Here is a tiny trained network, its code and every weight. The questions are about switching its units off for an input and a class, where a switched-off unit gives its printed mean instead of its output.

import numpy as np


def w(rows, s, z=0):
    codes = np.array(rows[::2]) - 128.0
    scale = np.full(codes.shape[1], s)
    scale[-1] = z or s
    return codes * scale


def f(y):
    return np.maximum(y, 0)


def log_softmax(a):
    a = a - a.max(-1, keepdims=True)
    return a - np.log(np.exp(a).sum(-1, keepdims=True))


def net(x, mask):
    res = np.array(x, float).reshape(1, 4) / 4 @ E
    y = f(res @ A[0][:, :-1].T + A[0][:, -1])
    res = res + np.where(mask, y, B[0][:, -1]) @ B[0][:, :-1]
    return log_softmax(res[-1] @ U[:, :-1].T + U[:, -1])


A, B = {}, {}
E = w([
[145,169,254,179,107,151,84],'x0',
[150,237,249,139,58,89,247],'x1',
[76,135,107,126,91,162,212],'x2',
[94,152,61,209,38,56,118],'x3',
],0.0087)
A[0] = w([
[136,77,206,132,139,91,2,189],'neuron 0',
[153,200,118,151,96,133,167,176],'neuron 1',
[55,131,82,106,202,185,137,229],'neuron 2',
[123,64,35,108,123,200,136,239],'neuron 3',
[143,204,159,101,168,163,190,84],'neuron 4',
[96,33,161,108,127,144,73,142],'neuron 5',
[104,58,130,89,156,166,111,197],'neuron 6',
[220,162,131,185,61,96,46,252],'neuron 7',
[76,70,181,46,190,153,220,205],'neuron 8',
[104,39,116,63,179,154,125,93],'neuron 9',
[91,74,129,186,42,45,103,180],'neuron 10',
[86,98,96,163,79,117,120,127],'neuron 11',
],0.0092,0.0035)
B[0] = w([
[146,91,164,191,205,207,190,239],'neuron 0',
[79,159,85,132,82,110,116,220],'neuron 1',
[174,3,141,76,2,216,35,214],'neuron 2',
[106,30,49,83,77,181,158,245],'neuron 3',
[124,172,100,32,150,48,62,215],'neuron 4',
[208,35,111,102,233,129,177,192],'neuron 5',
[172,36,198,63,177,179,73,205],'neuron 6',
[32,159,137,228,177,109,171,254],'neuron 7',
[227,164,87,117,49,83,69,237],'neuron 8',
[186,97,76,49,151,165,83,207],'neuron 9',
[31,42,92,205,92,152,170,235],'neuron 10',
[125,110,95,152,48,85,197,185],'neuron 11',
],0.0076,0.009)
U = w([
[236,8,75,64,151,170,11,86],'0',
[247,222,157,116,132,2,63,144],'1',
[184,61,214,246,236,144,121,42],'2',
[90,80,54,152,23,32,178,252],'3',
],0.0061,0.0033)

Each question gives the input, the list of numbers given to net, and the class t.
The units are the neurons (one row each of A and B). Each row of codes is followed by its name. A weight is (code - 128) times the scale printed after its matrix; where a second scale follows, it is the last column's (A, B and U).
mask holds one flag per neuron, in row order. A switched-off neuron (its flag False) gives its mean, the last column of its row in B, instead of its output. The means were averaged over made-up inputs and are rounded, as every weight is.
A unit's drop is (log p(t) with every unit on - log p(t) with that unit switched off) / (log p(t) with every unit on - log p(t) with every unit switched off).
The circuit of an input: a set's keep is (log p(t) with only the set's units on - log p(t) with every unit switched off) / (log p(t) with every unit on - log p(t) with every unit switched off). Starting from all 12 units, units are removed one at a time, each time the one whose removal leaves the highest keep (on an exact tie, the one counted first), for as long as the keep stays at least 0.8.
units of the circuit, in order: the units of the circuit, biggest drop first
top k neurons: the k neurons with the biggest drops, biggest first
drop when u is switched off: that unit's drop, to one decimal
input [5,-7,-7,0], class 2: units of the circuit, in order => (neuron 0)
input [-2,3,-5,-2], class 1: units of the circuit, in order => (neuron 10; neuron 3; neuron 2)
input [1,7,-5,-1], class 1: units of the circuit, in order => (neuron 10; neuron 3)
input [7,6,2,0], class 1: units of the circuit, in order => (neuron 3; neuron 4)
input [-1,-4,-7,2], class 2: top 3 neurons => (neuron 0; neuron 7; neuron 8)
input [-6,-3,7,3], class 0: top 2 neurons => (neuron 2; neuron 7)
input [0,-4,-4,6], class 3: top 2 neurons => (neuron 11; neuron 10)
input [5,0,-7,0], class 2: drop when neuron 7 is switched off => 0.0
input [4,5,-2,-2], class 1: drop when neuron 10 is switched off => 0.2
input [0,-3,-8,3], class 2: drop when neuron 8 is switched off => 0.0
